Each row of numbers stands for one node and depends on some of the facts below. Use the named rows to name the rest.

Some facts about the nodes:
q_475: Σ q_988 q_718; δ radu
q_884: Σ q_527 q_921; δ klutrugi
q_462: Σ q_151 q_229 q_190 q_718; δ trivogru
q_766: δ radri
q_147: Σ q_522; η q_543; δ trivogru
q_269: Σ q_878 q_349 q_202; η q_791; δ radu
q_632: Σ q_994; δ trivogru
q_874: Σ q_527 q_544; η q_829 q_686; δ drades
q_123: Σ q_431; η q_918; δ klutrugi
q_797: δ radu
q_385: Σ q_611; η q_797 q_952 q_71; δ radu
q_327: η q_768 q_500 q_907; δ radri
q_706: Σ q_348; η q_994; δ drades
q_927: Σ q_50; δ trivogru
q_780: Σ q_202 q_141; η q_731 q_812; δ radri
q_992: Σ q_151 q_415; η q_75; δ dratrun
q_500: δ radu
q_268: Σ q_718; δ trivogru
q_700: Σ q_543 q_874; η q_72; δ trivogru
q_495: Σ q_545; δ trivogru
q_309: Σ q_766; δ drades
q_469: δ drades
q_878: Σ q_469 q_765; δ drades
q_942: Σ q_927 q_151; η q_543 q_584; δ trivogru
q_518: Σ q_890; η q_927 q_88 q_44 q_172; δ dratrun
q_504: η q_75 q_127; δ dratrun
q_938: δ dratrun
q_826: δ klutrugi
q_202: Σ q_151 q_718; δ radri
q_141: Σ q_348 q_347 q_940; δ drades
q_205: η q_768 q_731; δ radri
q_690: Σ q_736; δ klutrugi
q_994: Σ q_415; δ radri
q_686: Σ q_874 q_921 q_564; δ trivogru
q_431: η q_633; δ radu
q_348: Σ q_151; η q_194 q_303 q_938 q_907; δ klutrugi
q_693: Σ q_415; δ radu
q_72: δ trivogru
q_15: δ trivogru
q_718: Σ q_564; δ klutrugi
q_255: Σ q_146 q_698; η q_851; δ radri
q_742: η q_71; δ trivogru
q_916: Σ q_415; η q_5 q_200 q_738 q_71; δ klutrugi
q_694: Σ q_172 q_766; η q_749; δ radri
q_200: δ klutrugi
q_70: Σ q_415 q_736; δ trivogru
q_29: Σ q_309 q_791; δ klutrugi
q_151: Σ q_415; δ klutrugi
q_339: η q_86 q_469; δ klutrugi
q_250: Σ q_212 q_700; δ drades
q_929: Σ q_927 q_942 q_597; η q_632 q_791 q_29; δ drades
q_738: δ trivogru
q_86: δ radu
q_265: η q_921; δ trivogru
q_918: Σ q_583 q_718; δ dratrun
q_108: Σ q_212; δ radu
q_561: Σ q_765 q_181; δ radu
q_75: δ dratrun
q_102: Σ q_202; η q_878 q_482 q_749; δ klutrugi
q_415: δ trivogru
q_377: η q_194 q_698; δ drades
q_736: Σ q_415 q_414 q_706; δ dratrun
q_482: Σ q_469; δ trivogru
q_597: δ drades
q_545: Σ q_415; δ trivogru
q_564: Σ q_414 q_22; η q_633 q_632; δ drades
q_71: Σ q_994; δ dratrun
q_363: Σ q_139; δ dratrun
q_947: Σ q_545; δ klutrugi
q_940: Σ q_151; δ drades
q_988: Σ q_146 q_929 q_127; δ drades
q_805: η q_96 q_200; δ radri
q_50: Σ q_564; δ radu
q_731: Σ q_706 q_15; δ drades
q_444: Σ q_212; δ trivogru
q_921: Σ q_415 q_952; δ trivogru
q_829: δ drades
q_762: Σ q_415; δ trivogru
q_96: δ trivogru
q_44: δ radu
q_776: δ trivogru
q_535: Σ q_890 q_414 q_940 q_22; δ trivogru
q_629: Σ q_698 q_620 q_50; δ dratrun
q_346: δ drades
q_633: Σ q_415 q_200; δ drades
q_620: Σ q_205 q_522; δ drades
q_565: Σ q_495; η q_275 q_625; δ dratrun
q_818: δ trivogru
q_769: Σ q_597; δ drades
q_393: Σ q_255 q_363; δ drades
q_768: δ radu
q_347: Σ q_415 q_414; δ dratrun
q_583: η q_10; δ trivogru
q_172: δ drades
q_544: Σ q_205; δ klutrugi
q_410: Σ q_698; δ radri
q_880: Σ q_88 q_929 q_994; δ trivogru
q_749: δ klutrugi
q_765: Σ q_522; δ drades
q_611: Σ q_522; δ trivogru
q_783: Σ q_415; δ dratrun
q_361: η q_5 q_938; δ trivogru
q_543: Σ q_690 q_940; δ klutrugi
q_55: Σ q_66; η q_15 q_139; δ radri
q_798: Σ q_225 q_742; η q_698 q_826; δ radri
q_845: δ radu
q_698: Σ q_348; δ radri
q_527: δ trivogru
q_625: Σ q_742; δ trivogru
q_181: δ radu
q_212: Σ q_22; δ dratrun
q_890: δ trivogru
q_907: δ trivogru
q_791: δ radu
q_163: δ dratrun
q_303: δ drades
q_229: η q_818 q_190; δ radri
q_737: η q_856; δ dratrun
q_194: Σ q_414 q_776; δ drades
q_473: Σ q_690; δ radu
q_605: η q_884; δ trivogru
q_414: Σ q_415 q_522; δ drades
q_225: Σ q_348 q_522 q_347; η q_72; δ drades
q_910: Σ q_172 q_444; η q_736; δ radu
q_139: Σ q_629; δ trivogru
q_811: δ radri
q_146: Σ q_620; η q_44 q_200; δ trivogru
q_127: δ drades
q_5: δ radri
q_930: η q_527 q_693 q_918; δ drades
q_22: Σ q_151; η q_70 q_856; δ trivogru
q_10: Σ q_878 q_706 q_940; δ dratrun
q_952: Σ q_522; δ dratrun
q_161: η q_444; δ klutrugi
q_522: Σ q_415; δ dratrun
q_196: Σ q_952 q_564; δ radu
q_275: δ drades
q_584: δ trivogru
q_812: δ trivogru
q_116: Σ q_349 q_698; η q_845 q_500; δ trivogru
q_88: Σ q_415 q_742; δ trivogru
q_856: δ trivogru
q_349: Σ q_415 q_620; η q_346; δ dratrun
q_66: Σ q_221 q_163; η q_907; δ dratrun
q_381: η q_818 q_884; δ drades
q_941: Σ q_123; η q_818 q_988; δ radri
q_221: Σ q_718; η q_947; δ radri
q_851: δ trivogru
q_190: Σ q_874; δ trivogru

Some nodes and their rows:
q_620: [ 22   8 -12  29  38  27  -2  27  23 -11   0  40 -21 -23 -30  25  23  29
 -13  18 -16   3   6  -7 -29 -37  19 -18  30  -8  27   4   9   3  11  -2
  29  26  17  -6 -12]
q_108: [ 31   5 -19  10  37  12  14  32   1  14   1  33  -8   2 -18  29   3   6
   2  27 -25  -9  39 -17 -35 -30  21   1 -20   4  16  -5   0 -21   3  -7
   1   8  16 -18  -2]
q_393: [ 28   3  -7  25  40  28  -8  20  17   1  -3  28 -26 -23 -35  19  30  32
  -6  20 -14  -5  20 -16 -41 -28  20 -10   8   8  20   1  22  -8  12   4
  13  26  18 -13 -16]
q_994: [ 48  36 -10  21  20 -15 -15   9  16  -9 -17   5 -28  -9   9  -5   2  -6
 -16  37 -12 -17  -3 -23 -24  20 -17   5 -14 -38 -13  12  42  -6  11 -19
  33  18   7   5  -4]
q_633: [ 29  23  -8  38  30   6  -8   5  16  -4  -9  28 -41 -28 -44  17  26   8
 -21  27 -10 -19   2 -43 -42 -31  27   6   8  -7  18  21  11 -12  17   7
  14  16  21 -19 -22]
q_522: [ 37  29   6  35  46 -11 -14  11  18 -18 -14  27 -40 -22 -14   4   3  -4
 -37  23 -16   1  -5 -26 -31  -5   4 -45  41  -2  14  11  10  11  12 -27
  42  25   7 -19   4]
q_482: [ 40  29  -5  -6  27  -4 -15   5   9  -3  -3  -1 -10   3  43 -10 -20  11
  -4  22  -6  -3  13   5 -16  29 -14   3 -17 -41 -11 -11  37  -6  -6 -24
  31  15  19  -8  -5]
q_765: [ 18  11 -13  32  40  28   0  28  26 -13   0  43 -20 -20 -28  26  20  28
 -14  17 -19   7   2  -3 -28 -40  17 -21  38 -19  30   3   1   6   9  -3
  36  25  16  -6  -9]
q_874: [ 31   2  -1  30  47  33  -9  31  18  -6   0  31 -25 -17 -35  18  27  38
  -5  22 -15  -3  23 -14 -42 -26  17 -13   2  17  15   1  20  -8  16   5
  13  27  18 -12 -13]
q_700: [ 45  23   2 -11  36   0 -18  12  10 -12   2   2  -8   9  38 -10 -29  14
  -4  27  -9  -5  13  11 -19  30 -14   1 -23 -27 -18  -6  38  -8   4 -26
  24  13  22  -5  -4]
q_942: [ 37   5  -2  -6  41  -3 -25  -2  15 -11   2  -4 -11  -1  26 -11 -42  15
 -12  28 -19   3  26   7 -22  21 -32  -2 -29 -59 -15 -11  34 -21   9 -24
  31  16  11 -15  10]
q_71: [ 34   8  13  12  43  -2 -12 -15  14   3  -2  20 -38 -28 -11  -8  16  12
 -16  23 -10 -18  14 -12 -41   1  20 -23  38  16   9 -20  26  11 -11 -21
  15  21  26 -12 -13]
q_469: [ 23   9 -14  34  29  27  -5  13  26  13   8  33 -26 -30 -32  21  27  38
  -8  16  -8  -5  26 -25 -37 -17  22 -14  12   2  19   3  27  -4   5   8
  15  23   9 -20 -20]
q_96: [ 34  22  -4  -4  29 -13 -11 -12  20   4  25  11  -9  -6  32  -8 -24  14
 -12  31  -5 -19  20   1 -21  38 -12   6  -3 -46 -23 -20  41  -1 -13 -25
  25   5  19   0  -9]
q_818: [ 50  21 -22  -2  15  -6  -5 -17  33  10  15  10  -5 -14  47 -13 -23   1
 -10  28   6  -7  15  22 -16  36   7 -13 -10 -41 -18   5  45 -18   3 -25
  24   4   4  -8 -25]
q_72: [ 35  31 -14  -1  21  -8 -14  -5  16   6  14   4  -6  -4  44  -8 -26  14
 -10  21  -1  -6  18  -1 -16  37 -10  -1 -11 -46 -17  -7  42  -6  -9 -20
  28  10  12 -13  -8]
q_504: [ 29  14  12  22  52  10 -19  13  24  -1  16  24 -28 -19  -9   0  -5  35
 -22  13  -5   6  25 -17 -38  10  11 -42  12  19   6  -2  34   3   7 -11
  23  26  10 -35  -6]
q_361: [ 35  16   1   0  34 -12 -15   4  19  -4  27  19  -4  -1  29  -7 -40  19
 -10  26  -8 -16  19   1 -28  35 -17   2   2 -37 -33 -17  35   3   5 -20
  18   9  11   5   5]

Rows to name:
No name comes twice in this set of rows, the named rows included.
[ 33  22  10  24  41   9 -16   1  16  11 -12  14 -38 -12  -6 -16  20  29
 -19  17 -19  11  23  -5 -39   7  16 -30  21   0  19 -15  13  -2  -2 -16
  25  26  22 -38 -13]  q_918
[ 38  11  11 -11  46  -6 -17   6  13 -18  17  11 -11   2  27  -5 -27   7
  -7  37 -12 -21  16  10 -19  26 -18   4 -11 -26 -23 -22  37   0  -5 -30
  26  10  27  14   0]  q_146
[ 22   5  -9  33  37  22  -3   5  29  12  18  38 -29 -32 -40  22  34  36
 -10  23 -12 -16  30 -25 -39 -17  21  -9  16   1  16  -7  27  -2  -3   5
  13  18  15 -12 -20]  q_172
[ 36  37  -4 -11  29 -12 -16 -10   7 -12   2  -7 -13   4  33 -16 -30   0
 -15  27   2 -15  -8   0 -20  18   4  25 -18 -47 -15   3  26 -11   0 -14
  20   6  35 -15 -23]  q_632
[ 42  13  -2 -10  32  -5 -18  15   5 -16  -5   6   1   5  42 -11 -41  15
  -5  19  -8  -6   7   6 -28  21 -18   5 -10 -25 -25  -8  38  -4  13 -22
  16  17  14   0   9]  q_116
[ 47  19 -11   1  30  -1 -11   1  32  -1  24  14  -1  -7  41  -7 -36  12
 -12  28   0  -5  17  18 -17  34  -6 -13 -18 -32 -26   5  44 -17  12 -25
  26   8   4 -10 -13]  q_605
[ 23   4 -16  33  26  19  -4  13  26  15   4  42 -22 -31 -29  15  18  41
  -6  11 -10 -13  22 -26 -54 -22  24  -6  35  -2   9  -4  20   4  13  10
   3  21   5 -10  -9]  q_303
[ 29  15  -9   8  21  -7 -11  -9  28   4  17  18 -15 -17  15  -9  -8  21
  -5  27  -5 -21  14  -3 -31  23  -7  15  14 -45 -19 -16  42   7  -7 -10
  23  11  15   9 -14]  q_5
[ 33  -1  24  16  64  11 -21   7  18 -12  15  23 -35 -21 -20  -2   0  26
 -21  26 -14  -6  20  -8 -41   3   7 -36  19  24   3 -14  24   6   3 -21
  20  25  24 -18  -6]  q_518
[ 54  19 -11  -7  26  -1  -9  -4  23  -1  -1   4  -8  -3  45 -15 -20   1
  -4  31  -3  -6  10  30 -19  27   0  -6 -16 -37 -16   1  36 -18   6 -29
  23   7  16  -3 -20]  q_190
[ 28  16  -2  11  40  -3  -3   4  11  -8   6  13 -23 -14 -26 -15   1   6
 -17  22  -2   3   2 -18 -39 -15  26  -3   0  -3   9   7  21   1   5   2
  20  18  34 -31 -28]  q_29
[ 39  22   3 -11  33  -6 -15  -7  11  -6   6   1 -15   0  33 -12 -17   6
  -6  35 -11 -15  17  11 -20  29 -12   8  -8 -38 -16 -20  35  -8 -12 -29
  26  10  27   2  -8]  q_927
[ 20  16 -18  17  41   5  13  26  10   9  28  41  -4   0 -30  31 -15  12
 -12  26 -14  -9  34 -30 -36 -25  28   6 -21  -2   8   7  -5 -21   9   6
  -3   1  18 -33 -11]  q_431
[ 27  21 -11  44  34  14  -2  27  22 -11 -11  40 -34 -22 -38  27  28  13
 -23  27 -22  -4   4 -28 -34 -30  11 -19  27 -12  23  13   5   0  18  -6
  35  24   7  -4  -4]  q_414

The same nodes again, as new rows of numbers:
Some nodes and their rows:
q_212: [-14 -12  42 -11 -20   5  17  -7   4 -10 -15  -4 -24]
q_349: [-24   1  36 -18  13 -20  10 -12 -23   5 -16  -5   7]
q_504: [-16   3  11 -11  22  10  26  -4  11 -27  -1   7   6]
q_500: [-31  -8  25  -7  35  32   1  14  19   4   4  12  -4]
q_102: [-10  26  21  -8  -4 -16 -17 -12 -11  -5  -7  -2   7]
q_927: [-35 -12  12  11 -18 -44 -30  49  -6   7  -8   9   3]
q_339: [-26  25  -2  -1  10   6   3   0  17 -20  14   6   5]
q_431: [-28   4  -5 -11  21   3  26  11  16 -19   4  19  -6]
q_856: [-38 -12 -12   8  -4 -14 -23  35  40   3   8  24   7]
q_561: [ -7  -1  23 -18  26 -14 -14  -4  -1   7 -11   7   7]
q_393: [ -9  19  14 -23  27 -12 -23   4  -5  16  -1  10   1]
q_797: [-12  -4  19  -7  27   7   4  33  15 -16  12   7  -9]
q_377: [-27  25   0  -7  28  27  -6  15   8 -10  -8  19 -11]
q_916: [ -9  30  33  -3  10 -15 -28  18 -32 -12 -14 -12  19]
q_462: [ -9  -8   9   8 -21 -34 -58  13  19  16 -29  15  18]
q_829: [-12  11   5 -15  19   6   0  16  18  -2  19  16 -17]
q_200: [-33   7  41  -3   1 -14 -13  41 -24   0  19 -11  -2]
q_564: [-13  20  24 -15 -11 -19   0  -6 -22   4 -17  13 -30]

Rows to name:
No name comes twice in this set of rows, the named rows included.
[-22  -9  54 -15   5 -11   7  17 -21  -3  -4 -11  -2]  q_952
[-33   2  24 -15  15 -10  11  14 -14   1  -6  10 -10]  q_181
[ -8   6  33 -17  -5 -17 -27  -9   7  17  10 -11   0]  q_884
[-11   4  26 -19  25 -12   7 -13  -7  -9 -13  -1  20]  q_565
[-48 -11   0  24   6  13 -36  46  37  13  -4  22   7]  q_907
[-35  14  13  -1  13  23 -12  12  20  -6  22   1  -1]  q_826
[-22 -16  25 -16  23   7  18   4  21  -8  18   2   2]  q_75
[-21  -7  10 -15  24   4   6  11  24  -3  10  12  -5]  q_86
[-65  33  27   8 -24   0 -26  22 -16  28  26  -7  -2]  q_698
[-24  -2   6  10 -21 -31 -43  18  15  11 -21  14  12]  q_268
[-42   2  -6  17 -32 -31 -19  33   7   0 -23  17  -3]  q_583
[-31   6  10  -8   7   1  -2   6  26  -5  33   1   1]  q_749

